Below are the code and all the weights of a small trained network. Each question names an input and a class and asks about switching units off, where a switched-off unit gives its printed mean instead of its output.

import numpy as np


def w(rows, s, z=0):
    codes = np.array(rows[::2]) - 128.0
    scale = np.full(codes.shape[1], s)
    scale[-1] = z or s
    return codes * scale


def f(y):
    return np.maximum(y, 0)


def log_softmax(a):
    a = a - a.max(-1, keepdims=True)
    return a - np.log(np.exp(a).sum(-1, keepdims=True))


def net(x, mask):
    res = np.array(x, float).reshape(1, 5) / 4 @ E
    y = f(res @ A[0][:, :-1].T + A[0][:, -1])
    res = res + np.where(mask, y, B[0][:, -1]) @ B[0][:, :-1]
    return log_softmax(res[-1] @ U[:, :-1].T + U[:, -1])


A, B = {}, {}
E = w([
[23,117,207,111,128,120],'x0',
[83,137,62,137,55,174],'x1',
[130,137,132,114,128,126],'x2',
[100,178,89,156,108,3],'x3',
[86,175,59,146,247,172],'x4',
],0.0061)
A[0] = w([
[157,108,153,148,193,71,85],'n0',
[99,149,70,148,121,20,22],'n1',
[86,146,76,139,219,161,38],'n2',
[171,110,168,118,146,250,43],'n3',
[126,104,118,131,130,177,116],'n4',
[97,117,141,135,125,101,116],'n5',
[202,111,76,155,141,161,98],'n6',
[87,123,128,140,115,133,80],'n7',
[159,110,165,144,59,119,68],'n8',
[140,148,139,90,111,112,113],'n9',
[74,123,39,131,60,179,95],'n10',
[56,120,188,121,128,135,54],'n11',
[151,106,149,125,84,115,60],'n12',
[198,157,86,108,118,114,49],'n13',
[172,115,156,107,182,124,128],'n14',
[126,134,116,124,126,139,255],'n15',
[75,146,141,107,138,141,140],'n16',
[197,144,92,110,117,116,78],'n17',
],0.019,0.011)
B[0] = w([
[138,186,203,143,109,171,180],'n0',
[81,149,150,66,138,2,190],'n1',
[174,73,98,34,26,172,193],'n2',
[77,159,141,53,168,21,194],'n3',
[117,133,147,136,109,64,162],'n4',
[97,115,109,159,119,115,154],'n5',
[48,112,107,159,123,174,187],'n6',
[93,134,134,138,91,142,137],'n7',
[170,116,99,65,82,172,169],'n8',
[141,136,91,130,97,135,144],'n9',
[156,192,241,131,118,177,207],'n10',
[34,122,116,110,148,191,160],'n11',
[141,113,119,93,41,138,148],'n12',
[52,106,100,130,128,163,155],'n13',
[162,168,185,177,88,132,183],'n14',
[187,108,50,226,142,79,255],'n15',
[86,114,100,169,110,158,172],'n16',
[60,97,116,133,130,171,162],'n17',
],0.029,0.011)
U = w([
[99,164,112,110,123,66,103],'0',
[146,130,87,97,84,136,108],'1',
[119,154,102,155,111,110,254],'2',
[64,145,100,158,117,143,96],'3',
[126,192,156,155,105,132,94],'4',
[177,118,88,166,196,116,121],'5',
[143,73,129,87,249,157,104],'6',
],0.011,0.015)

Each question gives the input, the list of numbers given to net, and the class t.
The units are the neurons (one row each of A and B). Each row of codes is followed by its name. A weight is (code - 128) times the scale printed after its matrix; where a second scale follows, it is the last column's (A, B and U).
mask holds one flag per neuron, in row order. A switched-off neuron (its flag False) gives its mean, the last column of its row in B, instead of its output. The means were averaged over made-up inputs and are rounded, as every weight is.
A unit's drop is (log p(t) with every unit on - log p(t) with that unit switched off) / (log p(t) with every unit on - log p(t) with every unit switched off).
The circuit of an input: a set's keep is (log p(t) with only the set's units on - log p(t) with every unit switched off) / (log p(t) with every unit on - log p(t) with every unit switched off). Starting from the 12 units with the biggest drops (on a tie, the unit counted first), units are removed one at a time, each time the one whose removal leaves the highest keep (on an exact tie, the one counted first), for as long as the keep stays at least 0.8.
circuit, biggest first: the units of the circuit, biggest drop first
most important unit: the unit with the biggest drop
k most important neurons: the k neurons with the biggest drops, biggest first
drop of u: that unit's drop, to one decimal
input [-6,-8,-3,4,5], class 4: most important unit -> n0
input [-6,-5,5,-6,-4], class 0: 4 most important neurons -> [n3, n16, n10, n11]
input [7,-6,2,0,6], class 3: 2 most important neurons -> [n11, n16]
input [7,-1,-2,6,5], class 3: 4 most important neurons -> [n16, n11, n3, n5]
input [-7,2,4,-7,-2], class 0: 2 most important neurons -> [n3, n4]
input [1,7,-3,5,1], class 4: 2 most important neurons -> [n10, n3]
input [7,0,4,5,2], class 3: 2 most important neurons -> [n11, n16]
input [0,-8,2,-7,-8], class 1: 3 most important neurons -> [n8, n12, n1]
input [-4,8,7,-3,-6], class 4: 2 most important neurons -> [n10, n2]
input [2,-8,-3,-5,5], class 4: 2 most important neurons -> [n14, n0]
input [4,0,2,5,-6], class 1: 2 most important neurons -> [n8, n3]
input [-6,-6,-2,2,6], class 1: 2 most important neurons -> [n2, n10]
input [-7,6,1,2,2], class 3: 3 most important neurons -> [n6, n13, n17]
input [5,-2,-3,-8,7], class 0: circuit, biggest first -> [n3]
input [-1,-8,-4,1,2], class 4: 2 most important neurons -> [n0, n14]
input [-8,0,8,-8,8], class 0: drop of n3 -> 3.6
input [0,-4,2,-4,-7], class 1: drop of n7 -> 0.0
input [4,-1,-6,-8,-3], class 0: drop of n3 -> 0.9
